Below is a small trained network, with its code and all its weights. Each question gives an input and a class and asks what happens when units are switched off, that is, made to give their printed mean instead of their output.

import numpy as np


def w(rows, s, z=0):
    codes = np.array(rows[::2]) - 128.0
    scale = np.full(codes.shape[1], s)
    scale[-1] = z or s
    return codes * scale


def f(y):
    return y / 2 * (1 + np.tanh(0.7978845608 * (y + 0.044715 * y**3)))


def log_softmax(a):
    a = a - a.max(-1, keepdims=True)
    return a - np.log(np.exp(a).sum(-1, keepdims=True))


def net(x, mask):
    res = np.array(x, float).reshape(1, 3) / 4 @ E
    y = f(res @ A[0][:, :-1].T + A[0][:, -1])
    res = res + np.where(mask, y, B[0][:, -1]) @ B[0][:, :-1]
    return log_softmax(res[-1] @ U[:, :-1].T + U[:, -1])


A, B = {}, {}
E = w([
[158,147,250,157,149,3,173],'x0',
[246,69,190,135,102,232,149],'x1',
[109,226,127,194,63,167,204],'x2',
],0.0077)
A[0] = w([
[77,125,71,89,80,200,105,47],'neuron 0',
[61,163,142,185,32,176,222,44],'neuron 1',
[116,196,104,220,64,163,217,43],'neuron 2',
[54,108,76,124,91,208,76,4],'neuron 3',
[89,136,54,161,123,204,65,101],'neuron 4',
[202,85,173,185,76,197,124,68],'neuron 5',
[160,160,226,217,161,31,193,69],'neuron 6',
[42,194,87,120,182,76,83,87],'neuron 7',
[51,158,40,94,138,43,164,34],'neuron 8',
[171,30,112,110,254,97,16,19],'neuron 9',
[120,195,121,225,25,159,185,36],'neuron 10',
[139,4,150,85,238,127,58,73],'neuron 11',
[105,113,10,123,77,168,100,55],'neuron 12',
[151,176,223,143,163,63,139,164],'neuron 13',
[231,58,163,159,105,192,133,84],'neuron 14',
[12,128,73,143,129,64,126,103],'neuron 15',
[132,206,100,185,27,147,207,89],'neuron 16',
[79,103,209,179,151,12,219,105],'neuron 17',
[50,170,69,139,157,59,99,68],'neuron 18',
[119,130,28,133,25,172,79,55],'neuron 19',
[245,94,159,88,67,190,156,69],'neuron 20',
[114,136,60,95,71,189,77,63],'neuron 21',
[122,188,109,214,49,146,214,81],'neuron 22',
],0.0051,0.0021)
B[0] = w([
[173,80,190,101,118,167,85,189],'neuron 0',
[199,71,92,115,201,109,94,210],'neuron 1',
[200,67,80,116,200,51,104,219],'neuron 2',
[168,46,228,123,120,149,87,186],'neuron 3',
[157,97,175,102,99,171,92,207],'neuron 4',
[79,53,86,198,131,131,182,202],'neuron 5',
[168,66,194,89,96,148,70,254],'neuron 6',
[90,15,121,190,106,176,208,201],'neuron 7',
[100,3,146,211,123,153,170,192],'neuron 8',
[171,83,64,140,205,46,112,215],'neuron 9',
[165,57,73,139,207,49,91,218],'neuron 10',
[160,104,54,133,192,57,135,219],'neuron 11',
[156,91,176,125,108,164,94,203],'neuron 12',
[139,114,178,74,96,197,75,221],'neuron 13',
[67,58,118,202,106,145,206,219],'neuron 14',
[97,39,122,194,93,169,175,202],'neuron 15',
[192,107,83,113,186,63,94,228],'neuron 16',
[169,69,190,109,82,165,96,246],'neuron 17',
[98,2,136,197,101,151,191,193],'neuron 18',
[155,75,186,88,119,163,78,202],'neuron 19',
[64,36,129,197,109,163,220,217],'neuron 20',
[160,75,205,111,89,141,99,192],'neuron 21',
[189,88,87,98,183,73,103,221],'neuron 22',
],0.0063,0.004)
U = w([
[93,102,122,204,99,139,246,103],'0',
[159,123,67,106,229,69,92,97],'1',
[145,121,212,71,59,148,62,82],'2',
[100,193,105,89,84,133,152,234],'3',
[78,239,94,88,124,128,171,3],'4',
],0.013,0.012)

Each question gives the input, the list of numbers given to net, and the class t.
The units are the neurons (one row each of A and B). Each row of codes is followed by its name. A weight is (code - 128) times the scale printed after its matrix; where a second scale follows, it is the last column's (A, B and U).
mask holds one flag per neuron, in row order. A switched-off neuron (its flag False) gives its mean, the last column of its row in B, instead of its output. The means were averaged over made-up inputs and are rounded, as every weight is.
A unit's drop is (log p(t) with every unit on - log p(t) with that unit switched off) / (log p(t) with every unit on - log p(t) with every unit switched off).
The circuit of an input: a set's keep is (log p(t) with only the set's units on - log p(t) with every unit switched off) / (log p(t) with every unit on - log p(t) with every unit switched off). Starting from the 12 units with the biggest drops (on a tie, the unit counted first), units are removed one at a time, each time the one whose removal leaves the highest keep (on an exact tie, the one counted first), for as long as the keep stays at least 0.8.
circuit, biggest first: the units of the circuit, biggest drop first
k most important neurons: the k neurons with the biggest drops, biggest first
drop of u: that unit's drop, to one decimal
input [3,5,-4], class 0: circuit, biggest first => neuron 14; neuron 20
input [6,2,4], class 2: circuit, biggest first => neuron 6
input [2,0,3], class 3: 2 most important neurons => neuron 9; neuron 11
input [6,-4,2], class 2: 3 most important neurons => neuron 6; neuron 17; neuron 13
input [-3,-1,0], class 3: 2 most important neurons => neuron 6; neuron 17
input [6,-3,-5], class 2: 3 most important neurons => neuron 17; neuron 13; neuron 6
input [8,8,-3], class 0: 3 most important neurons => neuron 14; neuron 20; neuron 5
input [5,7,-7], class 0: 2 most important neurons => neuron 14; neuron 20
input [4,-5,0], class 0: drop of neuron 8 => 0.1
input [-4,-2,-2], class 2: drop of neuron 6 => -0.1
input [-5,-1,4], class 2: drop of neuron 19 => 0.2
input [-6,-7,-6], class 0: drop of neuron 7 => 0.2
